Each row has a class, written as a number after it.
[ 176  505   11  -60    2 -320  -57  240 -311  189  141  576  136   80
  -51  229   87 -213  220 -370  117 -310  408 -234  161  133  -88  157
  -49   16  -17  -67  494   98] | 1
[ -85  -32   36  -51 -104  306  -43 -212  119 -266  -38   24  -83  -22
  123 -337  -22    8 -205  -76  234  197 -108 -420  258  -14   -7  247
  -67   -7 -360  387   46 -249] | 2
[ -43  225    0  -80 -116  211  -84  220  170   -4  -27  189  144 -271
  115  369  318 -218  156  -38   92  168   63 -119   20   71 -114  127
  -32 -119 -185  -13   36  -95] | 5
[  51  163 -344  273  105   55    4 -108 -110  214 -587  434 -129 -167
 -274 -225  239  183  -73 -176 -250  -64 -102   54  -85  113 -314  -63
  107  302   64 -242  520  247] | 3
[  41  103 -300   82   82  295  -48  139  118  192  -74  299  160   -2
  190  208  371  106   36  220  165  178  126 -208   27  115  -99  325
  173  138  282  207  109  225] | 6
[ -38   65   49   -1 -449  390  -11   93  307 -444   64   58 -216  -17
 -105  -39  -75 -388   83   45   59  410   17  151  123   53   73  287
   41 -357  100 -461  -68 -121] | 1
[ 308  -52   -1   15  228 -103   45  128   48   73  171  246   25  146
  360   95  -69   13   26   21   77 -187   56  266  -60   44  -62 -238
   77 -231  159 -519  201  217] | 7
[ -42 -166 -184 -118   83   56  242  219  439 -232 -119  193 -238  -73
  244  215  344  122  -90  229  120  404  -34  181   13  -35 -119   54
   71 -449   22  -44 -237  235] | 8
[ 114 -172  116   52  380  217   -9  -72  -16   82  -36  -23  287  258
  304  755 -126  185  278  113 -156 -112  147  -77  -71  147 -295  -72
  -72  -95 -198  -96   92  381] | 1
[  21  -29  -99 -181   27   30  116  125 -109  223  121   33  -41  -48
  -75  225   66   26  197   35  -68  129  -26  -87  133    2  143  420
  109 -137 -109  264  179 -212] | 4
[ 189   -9   42   65   82  154  -53 -233   62 -171   60  145   40  -18
  235 -210  -49  -10  -93    5  168  189   16 -258  247  125  -27  164
  249  -67 -270  108  242 -121] | 3
[ -44   81   39 -109   23 -127  -31   90   19   79  134  -28   22  -18
 -162  198 -130   52   88  163  -56  -53   25  -19  188 -193   99   57
  -13 -275   23   69  -13 -123] | 0
[-224  -19 -291  -84  133 -406 -187  -26   71  244 -227  -18  207 -126
   24 -286  258  126    2 -249  141  -32  -32   -6  -34  -46 -204  -36
  154  174  106  163  -70  206] | 7
[ 246 -236 -125 -165  124  -11  235  277  -16   87  179  156  -13  -86
  199  113   -6  -66  155  159   66  113  249 -112  128  -55  -74   69
  278 -116 -114  179  265  -12] | 9
[  58   65 -251  -53 -196   85  -75  224  143  102   93  139 -117  -16
  -85  -81   89  -58  105  -53  -16   64  143    4 -103   93   39   18
  210  131  129 -114   -7    0] | 4
[ 105  243   61  110  -73 -111  167 -135  162   83 -122  179 -169   -5
   30   89  324  329  217  -44    2  -18 -490  281  -68  196  287  135
  351   33 -256 -199  -57  554] | 1
[-129  -71   61  -79 -151  124  180  214  340 -371 -141  165 -134  -96
   -8  397    8 -146  -69  122  100  322  194 -169  101   98  -89  134
  -28 -201 -172  336   -6  393] | 2
[ 245 -173 -126  215  -73  511  -51  -16   16   24 -235 -116  201   34
    1 -158  -47 -116  238  113   65   82  -94  -81  -30   80 -110  218
   47  416  120   37   20  432] | 2
[  31  -18 -200  -55  114 -146   11   32   23  433  180   -4   32 -138
  135 -383  177  367   30  -35   -9   50 -173    1   81  -35  270  118
   70   99   37  111  119  -24] | 5
[ 252   -7  -66  -27  -73  189  -96  -29   87 -193  147 -100 -144  -20
  -27 -482   27   18  -70   64  214  193 -126   83  157   70  235  214
 -232  131   15  -11 -175 -125] | 10
[ 329 -391 -321  156  -44  307  -71 -123  150 -545 -171   95 -299   15
  -30 -857 -150 -298 -163  -19  116  179 -297   64   62   -1 -297  -20
  343  417  152 -156  -83  430] | 2
[  15 -221 -115 -106  106  310  -94   91  190  -55  202 -215   71  -78
  101  114   -9   10   81  172   89  274    4  -11   59  222   29  224
  -20   83 -222  321 -198  -68] | 6
[  12   78 -104   69 -193  -31  194  254   93  -93 -246   98   83   30
  -86  129 -121   87   -9   87 -123   21  -25  157  -54  -73   24 -104
   56 -220  226  -18   74  183] | 4
[ -17 -133 -130   40   18  212 -193  191   82 -337   59  192   56  128
  234  209    8 -425 -160 -201  197  -16   22 -380 -153  204 -144  188
 -109  293 -135  194   97  188] | 6
[ 207 -139  -41  -41  232  -41  100  223 -211  -98   -6  123  182  -18
   22  471 -336 -118   85  -33  138 -134  301 -195   60  -77 -268 -102
   96  -82   95  149  134  227] | 1
[-174 -347   48   65   48  146   -2   17   71 -102  -70 -359  104 -115
 -126 -437 -224 -172  -87  279  113  -32  -20  176   99 -336 -204 -191
 -360  179   92  100 -280  216] | 4
[-283   72  349  -20  -26  127  -45    4  144 -259   15 -153 -126  313
 -126  118 -304 -205  -90   26 -182 -116  116  367  -67  171  -96 -206
 -498 -450   87 -398  -15 -263] | 9
[-137   97    5   26 -101   81  -11   74  381 -259  -50  148  -65 -119
   12  307  -40 -251 -177   12  216  128    2 -109    5  130  139   30
 -216  -42  -99  403  -66  288] | 1
[  -8  -32 -134   73  -76  186  -28  101   32  -96 -107  126 -115  -82
  -75 -127   32 -223  -55 -187   42  211   71   44 -103  216 -114  142
  117    5  132 -265 -108    6] | 2
[-276  209  264  129   86   21 -385 -478  -22   25 -115  -21  334   65
 -313 -176 -521   -6 -146  307   93 -358  201 -399  315  -54  -18  -99
 -293  415 -265  513 -102   43] | 0
[ 416 -181   -7   27 -141  255  -16 -158   -5  -23 -101 -109  -24  414
   41  232 -107  211 -119 -183  -58  -70 -403  320   57  160  230  119
  -33 -275   74  -76  110   23] | 7
[ 289  -46 -318  -36   73  254   68   43  119 -293  110  210 -339  129
  298   67   73 -173 -141  151  -95  248 -248  292 -261  196   89  199
  -70   -1  236  -76  111 -232] | 5
[ 414 -211   20   33   38  611   19  -63 -222   24  149 -224  225  184
  131  268  -74 -151  117  -35    2  -22 -215  236  208   18  -10  171
 -249 -282  -67  -57   90 -471] | 4
[ -61  100   -4  206 -296  216 -252   13 -244  249   16 -314  110  164
 -282 -683 -224  265  -40 -391   56  -91  177  168   58  -49 -286   44
  293   80  285 -395   39   45] | 9
[-120   82   68  -54  179  416   20  150  319 -314  -85  113   73  -23
  176   75  264 -140   57  215  183  264   48  132  173  229 -383   78
 -196 -270 -122   27 -344  109] | 4
[ -60  103  215    7   37   94  108  -72 -312  -24  -62   39  170  108
  -20 -222  198  176   24 -159  207  -48 -166 -143  258  243  -13  282
  496  -17  215   12   79  -64] | 9
[  61   52   20  216 -231  234 -251 -165  115 -159  -82 -106 -252   21
  -84  -24  -52 -286  -93   97  -31   -7 -108  182 -370   20  -21   51
   53  301   38 -333  314  -11] | 8
[ -68 -151 -347  197 -221  397 -129  -78  267   69 -274  -18  -37  178
  -24   26  122  -49 -224  140   43  128 -107  347 -127 -186 -117   87
 -138  -19  424 -135 -284  215] | 9
[-221  223  -83   21   57  187  100  152 -226  623 -251  -26  430 -375
 -105  303  328  243  431 -339 -254   73  -78  -68   37   62  -97   64
 -163  -78  214 -157   39   68] | 7
[ 276   35 -195  173 -151  216 -172 -166  -10  315  -32 -124   14  -65
   12 -353   42  -96  124 -321  143   70 -330  167 -190  146  285  218
   74  320  374 -206 -138  232] | 0
[ 346 -199   10   65   30  235  -40 -127  -55 -342  283    3 -198 -105
   -6 -124 -333  -72 -161  138 -139  178   15  243  163 -189  -56 -258
 -219 -189  -20 -615 -344 -193] | 7
[  14 -324   46 -195  296 -170 -100  -14  -63 -102  242 -107 -379  162
  -11 -356   35  -13  -45  -24  -54 -101  136 -204 -138  179  -85  -74
   90  363 -218  -33   27 -155] | 10
[ -69 -147  -66  155  -37   21  -62  123  179   74 -297  184    0  -93
 -293  331  325 -200 -178 -134  -67 -128 -184  140   91   -1  -22 -113
 -196 -102  -17 -127   70  334] | 8
[ 249 -333 -504   71  282   10   69  320  162  -89  -45  163 -136   -3
  244  -43  -96  157  -14  -91 -113  202  -26   46 -229   31 -203  -75
  366 -179  124 -423  152  168] | 3
[ 290 -145 -297   35  148   56   87   47 -242   91  185  247  166   20
  212  228  -63   -9   59 -197  127  -38   46 -341  105   79  165  253
   95  174  -45  151  406  -38] | 7
[ 318  -21  -57   60  132  404  151  125   84 -308   21  138   40   -5
  221  146   60  -30   19  251  320   -7  171  134   75  144 -344 -223
  190  116   89  112   56  253] | 0
[  25 -134 -381  161  -98  260  -20  198  328  136 -266   88 -136  -34
   23 -271  115  134 -317   69  -45  375  -62  146 -119  127  -29  246
  -63   98  137  292  -45  458] | 0
[ -48    5  -18  -10  -10  -35  -16 -179 -249   13 -143  182  302  101
  163  -58  411   29 -180 -550  287  -71 -178 -105  194  308  110  225
 -196  139  -44   92  -25  -98] | 3
[-119  209  436  125  -28  -91 -100 -368   87  257 -391  -61  126  333
  -60  899  -33  403   -3  410 -233 -211  -97  210  -78 -271  -53  -21
  124 -523  189 -244   18  400] | 10
[-203  -10 -170   38  206  -18  100   77  317   31 -230  210  -71 -163
   22  393  263   69   21  223   13  225   87  -70   69 -139 -175  112
  -83 -299  -12   73  112  301] | 9
[ 148 -106  -45  -85   44  199   55   53   17  -77   73   98  -60  -33
  -35   83   60  -52  128  210   60  138   97   -3  214  -24  -92  195
  114  -94 -163  -12  -11 -119] | 5
[ 192 -106  -23  -60   50  230   69  -12  123   18  145   30 -102  -10
  181  118   99  -86   56  143  164  161    2   82   87   29  -30  165
  146  -92  -36  153   70   81] | 4
[ 156 -360 -272  114  164   71 -219   -2 -137  363 -100    5  286   46
   10 -158  285  -64    1  -87  140  167   87   63   32  270  -53  408
  382  180  315 -232 -166   90] | 2
[  86  152 -163  -26  -61    0    2  171  153  -68  198  158  -50 -260
   90   74 -221  -12  -14  170   -4  198  207   -9  -64  -57    6  -90
  136  -21 -146   74 -101  -24] | 4
[ 276 -184 -301  176   54   70  -50   88  127   30  -65  138   28  -31
  398 -656  169   26 -212   33  191  163   32 -191 -130   47  -69   54
   84  479  125  134  302  383] | 7
[-156  196   12  123 -313  285   53   57  135 -321 -131    1  -56 -352
 -273 -417  -24  222 -359   78  -97   18 -365  154  330 -210 -114 -354
  -87   80  -95  257  100   90] | 9
[ -73 -317 -261   54   87  347  279  422  232 -130 -318   18  -47 -268
   64  -76 -103  142 -259  381   44  116  -69  198 -111 -209 -345 -357
  174  -79  330   83  -17  257] | 0
[ -89  -54  -79  -82  156  -10  -85   72  -37  249   32  -57   91  -73
    1  187  -73   91  194   27  -88   52  122 -150  -73   21  -82  147
  110   32  -25   20  -13   21] | 2
[ 214  -31 -525  152  171  211   99  195 -222  392 -303  -27  236  -97
   89  240  200  107  244 -624  -56 -132  -50  -91 -415  163 -193 -298
  -13  227  653  -43  245  109] | 6
[-457  257  286   65  -78 -272  -24 -182   18 -115  -92 -342 -106   42
 -412 -643 -105  261    7 -153   65  -98 -130   85  156  -93  -54  -29
  106 -133 -106  -14 -194   32] | 4
[ 195  -26  -54  259  171  425   89  -25  -21  -30 -167  -55   66  407
  229   63 -233  412 -138  -93   55  -43 -224  274 -113  222 -153   52
  153 -226  393 -171  103  377] | 3
[-179 -358 -262  -46   81  -92  312 -100  -29  331 -314  -32 -100   57
 -109 -271  -99  173  -33  -79 -254  245  -58   25   63 -155   96  166
    7 -436  181   36 -134 -246] | 0
[ 566 -131   87  212  104  221  -19 -167  173  -76  221  -27  273  163
  481  334 -170 -180  213  299  -30   84  -88  190  -46  140  200  -44
   -5  -61 -100 -221  -82  308] | 7
[ 138    7 -162   14  204  273   43   -6   53   30   96   72  117 -104
  316  250  179  169   -5  106  163  139   76   78  -12  167 -191  -83
  182   25  132  152   -8   41] | 6
[ 360 -479 -102  -21   51  331  -25  286 -113   99 -119   23 -127  160
   73  -35  144 -111 -134   97  -83  165   29  -84 -116  151  -17  390
  -39   71   15 -156  326 -155] | 3
[ 372  143 -132  113   14  271 -227   50 -227  109   94  253  247 -103
  250 -378   41 -121   38  -76    2  237  -15    1   57  255 -169  350
  268  315  198 -184   84  185] | 1
[-294  186   57  120 -161  428 -224 -273  340 -158  -30  -48  448 -119
  379  222  -93 -160  148  160  234  168  -70 -270   26  -52  -50  113
 -173  157  -88  167 -165  255] | 6
[ 292 -115 -332  128  351  156 -179  100 -243  394  135 -219  268  -14
   56 -222 -332  359   34  -10 -204  -18   75   74    0  -63 -254  -57
   34  139  183   92  118   28] | 3
[  69  -52 -234  252  -74  116   38  264  -98 -187 -270  137   59   10
  -87 -266   75   52 -246   91  -31   -8  -42  115    0 -166 -384  -19
   97  159  181  -38  183  333] | 6
[ 122  211   46  -46 -114  -49   -6  183    1  -39  215  101  129  -44
  151   58 -174   38  -35  183  -24   54  131  211   17   72   12   13
   18  -11 -199  121 -100   41] | 2
[ -22  -46 -134   49  -32 -100   -9  208  -69  111  101 -110  229  168
   77 -263  -71  177  -31  -83   -5 -122  -43  184  -18  -96  -59 -126
  201  -27  256 -103 -272  122] | 3
[-296   51 -171  153  -80  474   10   -9   26  -69  -33  -44  329 -381
  -41   54  -39    7   81  -91   30  252 -197  -25  238  -37 -198  121
  156   87    1   97 -229  244] | 10
